Below are the code and all the weights of a small trained network. Each question names an input and a class and asks about switching units off, where a switched-off unit gives its printed mean instead of its output.

import numpy as np


def w(rows, s, z=0):
    codes = np.array(rows[::2]) - 128.0
    scale = np.full(codes.shape[1], s)
    scale[-1] = z or s
    return codes * scale


def norm(h):
    return h / np.sqrt((h * h).mean(-1, keepdims=True) + 1e-5)


def f(y):
    return y / 2 * (1 + np.tanh(0.7978845608 * (y + 0.044715 * y**3)))


def log_softmax(a):
    a = a - a.max(-1, keepdims=True)
    return a - np.log(np.exp(a).sum(-1, keepdims=True))


def net(x, mask):
    res = np.array(x, float).reshape(1, 6) / 4 @ E
    u = 0
    for l in range(2):
        y = f(norm(res) @ A[l][:, :-1].T + A[l][:, -1])
        res = res + np.where(mask[u : u + 10], y, B[l][:, -1]) @ B[l][:, :-1]
        u += 10
    return log_softmax(norm(res)[-1] @ U[:, :-1].T + U[:, -1])


A, B = {}, {}
E = w([
[123,129,127,127,130,130,126,128,128,127],'x0',
[153,252,78,149,105,122,83,101,142,112],'x1',
[124,128,128,129,127,129,124,130,129,127],'x2',
[131,118,73,85,127,44,133,109,136,68],'x3',
[129,127,127,128,127,128,128,128,128,129],'x4',
[119,155,124,122,158,80,109,152,176,198],'x5',
],0.0038)
A[0] = w([
[125,171,90,97,148,115,122,108,120,96,7],'L0N0',
[97,105,139,126,154,37,116,128,160,219,62],'L0N1',
[103,124,121,171,123,106,134,103,115,143,105],'L0N2',
[136,172,153,156,133,93,127,122,146,253,79],'L0N3',
[82,143,154,187,103,171,101,92,92,112,91],'L0N4',
[150,209,147,180,108,227,111,122,142,161,38],'L0N5',
[112,81,123,133,134,84,115,127,157,185,55],'L0N6',
[122,61,177,142,143,219,135,133,123,210,178],'L0N7',
[150,45,131,113,122,76,146,120,116,110,65],'L0N8',
[102,86,151,133,159,102,128,141,202,68,102],'L0N9',
],0.0057,0.0013)
B[0] = w([
[181,82,217,199,124,156,202,181,191,87,154],'L0N0',
[245,106,109,3,118,94,155,223,130,128,196],'L0N1',
[138,133,129,105,119,142,114,137,144,119,125],'L0N2',
[13,142,160,172,172,132,89,114,207,148,191],'L0N3',
[218,134,122,115,72,145,123,176,52,145,159],'L0N4',
[133,25,149,36,169,171,191,138,45,192,206],'L0N5',
[187,142,93,115,150,73,193,128,95,175,156],'L0N6',
[174,209,84,179,89,49,119,98,212,12,253],'L0N7',
[48,161,160,147,165,228,99,101,64,185,179],'L0N8',
[136,138,144,102,148,221,157,98,136,171,151],'L0N9',
],0.0048,0.0052)
A[1] = w([
[114,95,111,103,91,183,114,86,71,126,154],'L1N0',
[73,121,136,126,139,174,87,120,120,224,64],'L1N1',
[2,104,94,113,174,153,100,88,40,162,55],'L1N2',
[116,138,117,175,111,47,93,135,206,154,12],'L1N3',
[200,136,74,101,81,77,95,213,103,126,64],'L1N4',
[115,117,133,114,158,93,128,137,136,218,114],'L1N5',
[86,128,140,141,152,116,97,147,123,203,98],'L1N6',
[178,98,149,169,70,122,124,95,120,97,83],'L1N7',
[136,141,102,199,86,115,131,89,95,84,87],'L1N8',
[156,73,115,71,130,124,132,151,54,229,140],'L1N9',
],0.0071,0.0011)
B[1] = w([
[196,128,136,130,187,30,213,118,211,175,205],'L1N0',
[42,73,112,70,107,72,73,137,185,31,174],'L1N1',
[178,101,251,202,141,114,174,106,222,174,195],'L1N2',
[175,51,201,114,178,153,224,86,92,214,223],'L1N3',
[63,82,200,194,153,153,145,81,170,131,214],'L1N4',
[118,154,128,231,13,190,64,54,49,17,195],'L1N5',
[91,149,79,140,124,115,116,162,183,1,154],'L1N6',
[11,183,78,102,148,100,35,108,147,119,210],'L1N7',
[69,96,119,113,64,178,41,201,107,88,222],'L1N8',
[139,199,20,99,117,152,90,162,21,161,254],'L1N9',
],0.0052,0.0048)
U = w([
[39,140,111,146,78,141,36,141,148,28,181],'0',
[168,87,215,162,175,98,207,92,192,174,191],'1',
[187,170,44,79,127,147,137,159,3,188,2],'2',
],0.0072,0.00065)

Each question gives the input, the list of numbers given to net, and the class t.
The units are the neurons (one row each of A and B). Each row of codes is followed by its name. A weight is (code - 128) times the scale printed after its matrix; where a second scale follows, it is the last column's (A, B and U).
mask holds one flag per neuron, layer by layer. A switched-off neuron (its flag False) gives its mean, the last column of its row in B, instead of its output. The means were averaged over made-up inputs and are rounded, as every weight is.
A unit's drop is (log p(t) with every unit on - log p(t) with that unit switched off) / (log p(t) with every unit on - log p(t) with every unit switched off).
The circuit of an input: a set's keep is (log p(t) with only the set's units on - log p(t) with every unit switched off) / (log p(t) with every unit on - log p(t) with every unit switched off). Starting from the 12 units with the biggest drops (on a tie, the unit counted first), units are removed one at a time, each time the one whose removal leaves the highest keep (on an exact tie, the one counted first), for as long as the keep stays at least 0.8.
circuit, biggest first: the units of the circuit, biggest drop first
most important unit: the unit with the biggest drop
top k neurons: the k neurons with the biggest drops, biggest first
top k neurons in layer l: the k neurons of layer l with the biggest drops, biggest first
drop of u: that unit's drop, to one decimal
input [1,5,6,-7,-3,-5], class 2: circuit, biggest first : [L0N5]
input [7,-2,-1,3,5,0], class 1: circuit, biggest first : [L0N8; L1N2]
input [1,6,5,2,6,8], class 1: top 2 neurons : [L1N3; L0N8]
input [2,5,-5,-1,6,-3], class 2: top 2 neurons : [L0N5; L1N9]
input [-1,3,6,-7,-6,7], class 0: top 2 neurons in layer 0 : [L0N3; L0N5]
input [2,2,8,-3,6,0], class 2: top 3 neurons : [L1N9; L0N4; L0N5]
input [-4,0,4,8,-6,-8], class 1: top 2 neurons in layer 0 : [L0N7; L0N8]
input [-6,2,-4,8,5,7], class 1: top 2 neurons : [L0N5; L1N4]
input [-4,-2,-8,-2,-1,0], class 0: top 4 neurons : [L0N7; L1N8; L1N0; L1N2]
input [4,1,-2,-6,-3,8], class 0: top 3 neurons : [L0N5; L0N3; L1N5]
input [3,8,-4,-1,6,-2], class 2: top 2 neurons : [L0N7; L0N5]
input [5,0,-8,-7,6,-1], class 0: top 2 neurons : [L0N7; L0N1]
input [6,-6,-5,6,3,1], class 2: top 4 neurons : [L1N9; L0N3; L0N1; L0N6]
input [4,-3,-1,-7,6,-5], class 0: circuit, biggest first : [L0N7]
input [0,2,0,-7,-4,8], class 0: top 3 neurons : [L0N5; L0N3; L1N5]
input [8,8,2,-4,-6,-3], class 2: top 2 neurons : [L0N5; L1N9]
input [2,0,3,5,0,0], class 1: top 2 neurons : [L0N7; L0N1]
input [-5,1,-4,3,-6,2], class 1: drop of L0N5 : 2.6
input [5,7,-2,-6,8,-3], class 2: drop of L1N9 : 1.0
input [2,3,1,-2,2,-2], class 2: most important unit : L1N9
input [-3,-6,5,-1,0,-5], class 0: drop of L0N7 : 4.0
input [5,-4,4,-6,-7,-5], class 0: drop of L0N7 : 5.0
